Below are the code and all the weights of a small trained network. Each question names an input and a class and asks about switching units off, where a switched-off unit gives its printed mean instead of its output.

import numpy as np


def w(rows, s, z=0):
    codes = np.array(rows[::2]) - 128.0
    scale = np.full(codes.shape[1], s)
    scale[-1] = z or s
    return codes * scale


def f(y):
    return y / 2 * (1 + np.tanh(0.7978845608 * (y + 0.044715 * y**3)))


def log_softmax(a):
    a = a - a.max(-1, keepdims=True)
    return a - np.log(np.exp(a).sum(-1, keepdims=True))


def net(x, mask):
    res = np.array(x, float).reshape(1, 3) / 4 @ E
    y = f(res @ A[0][:, :-1].T + A[0][:, -1])
    res = res + np.where(mask, y, B[0][:, -1]) @ B[0][:, :-1]
    return log_softmax(res[-1] @ U[:, :-1].T + U[:, -1])


A, B = {}, {}
E = w([
[68,168,183,36,128,205,20,91,230,178],'x0',
[59,75,123,161,7,142,2,169,62,147],'x1',
[102,179,107,191,220,49,65,214,82,87],'x2',
],0.0094)
A[0] = w([
[119,100,151,120,35,141,75,189,66,128,55],'N0',
[90,250,97,226,212,122,60,164,100,87,87],'N1',
[182,32,131,68,114,163,151,134,129,143,3],'N2',
[133,152,137,187,134,181,111,110,154,85,41],'N3',
[141,207,122,103,176,106,83,242,118,133,43],'N4',
[118,190,118,56,215,61,200,130,185,138,65],'N5',
[124,136,180,80,145,139,49,110,174,116,72],'N6',
[70,144,194,148,108,82,65,133,67,50,47],'N7',
[80,39,131,132,110,142,68,149,83,154,58],'N8',
[209,161,138,125,166,132,149,142,201,107,64],'N9',
[109,82,166,136,2,157,179,110,158,150,78],'N10',
[181,145,146,158,72,119,142,52,138,207,36],'N11',
[91,179,187,87,144,165,102,134,173,149,156],'N12',
[168,33,60,236,108,119,168,116,96,121,10],'N13',
[195,50,123,183,85,128,188,231,154,78,21],'N14',
],0.0083,0.0033)
B[0] = w([
[39,171,69,180,128,170,129,128,95,68,220],'N0',
[185,109,170,104,36,77,57,83,94,81,255],'N1',
[168,23,193,111,122,151,36,48,128,152,172],'N2',
[168,145,160,223,161,85,144,53,151,231,120],'N3',
[150,80,224,140,104,47,79,119,83,90,198],'N4',
[87,113,71,234,87,141,222,102,34,76,241],'N5',
[72,171,142,90,164,30,117,152,196,153,216],'N6',
[121,115,168,150,101,161,116,105,100,11,190],'N7',
[4,127,63,204,168,166,158,154,122,91,206],'N8',
[67,150,88,182,138,145,169,145,66,89,194],'N9',
[181,151,184,132,109,143,107,86,64,103,230],'N10',
[139,132,205,132,54,84,43,1,99,96,171],'N11',
[155,162,25,117,165,98,110,187,139,193,233],'N12',
[190,136,48,111,206,99,53,124,231,178,222],'N13',
[113,106,69,99,163,46,101,149,180,184,200],'N14',
],0.0079,0.0095)
U = w([
[47,124,81,248,139,238,215,105,44,98,65],'0',
[204,86,254,103,65,97,89,36,59,124,37],'1',
[114,142,60,118,209,32,85,161,245,232,4],'2',
[146,130,91,93,72,171,166,197,79,116,202],'3',
],0.0069,0.003)

Each question gives the input, the list of numbers given to net, and the class t.
The units are the neurons (one row each of A and B). Each row of codes is followed by its name. A weight is (code - 128) times the scale printed after its matrix; where a second scale follows, it is the last column's (A, B and U).
mask holds one flag per neuron, in row order. A switched-off neuron (its flag False) gives its mean, the last column of its row in B, instead of its output. The means were averaged over made-up inputs and are rounded, as every weight is.
A unit's drop is (log p(t) with every unit on - log p(t) with that unit switched off) / (log p(t) with every unit on - log p(t) with every unit switched off).
The circuit of an input: a set's keep is (log p(t) with only the set's units on - log p(t) with every unit switched off) / (log p(t) with every unit on - log p(t) with every unit switched off). Starting from the 12 units with the biggest drops (on a tie, the unit counted first), units are removed one at a time, each time the one whose removal leaves the highest keep (on an exact tie, the one counted first), for as long as the keep stays at least 0.8.
units of the circuit, in order: the units of the circuit, biggest drop first
k most important neurons: the k neurons with the biggest drops, biggest first
drop of u: that unit's drop, to one decimal
input [-7,2,-8], class 1: 3 most important neurons -> (N10; N11; N2)
input [-6,3,5], class 2: units of the circuit, in order -> (N13)
input [4,-7,-6], class 0: 2 most important neurons -> (N5; N9)
input [-8,-5,-7], class 2: 3 most important neurons -> (N13; N14; N1)
input [-3,4,5], class 1: 2 most important neurons -> (N1; N5)
input [4,-4,-4], class 0: 4 most important neurons -> (N13; N5; N1; N14)
input [5,0,6], class 1: 3 most important neurons -> (N1; N4; N13)
input [6,4,-4], class 2: 2 most important neurons -> (N6; N12)
input [-6,4,-3], class 2: 3 most important neurons -> (N13; N14; N5)
input [-6,-5,4], class 2: 4 most important neurons -> (N13; N14; N0; N7)
input [-5,-2,-4], class 2: 3 most important neurons -> (N13; N1; N14)
input [4,7,4], class 0: 2 most important neurons -> (N8; N0)
input [0,-5,4], class 0: 2 most important neurons -> (N5; N9)
input [-7,-4,1], class 2: drop of N13 -> 0.3
input [-5,-4,-6], class 1: drop of N8 -> 0.2
input [-8,-1,8], class 1: drop of N0 -> 0.0
input [2,8,4], class 0: most important neuron -> (N8)
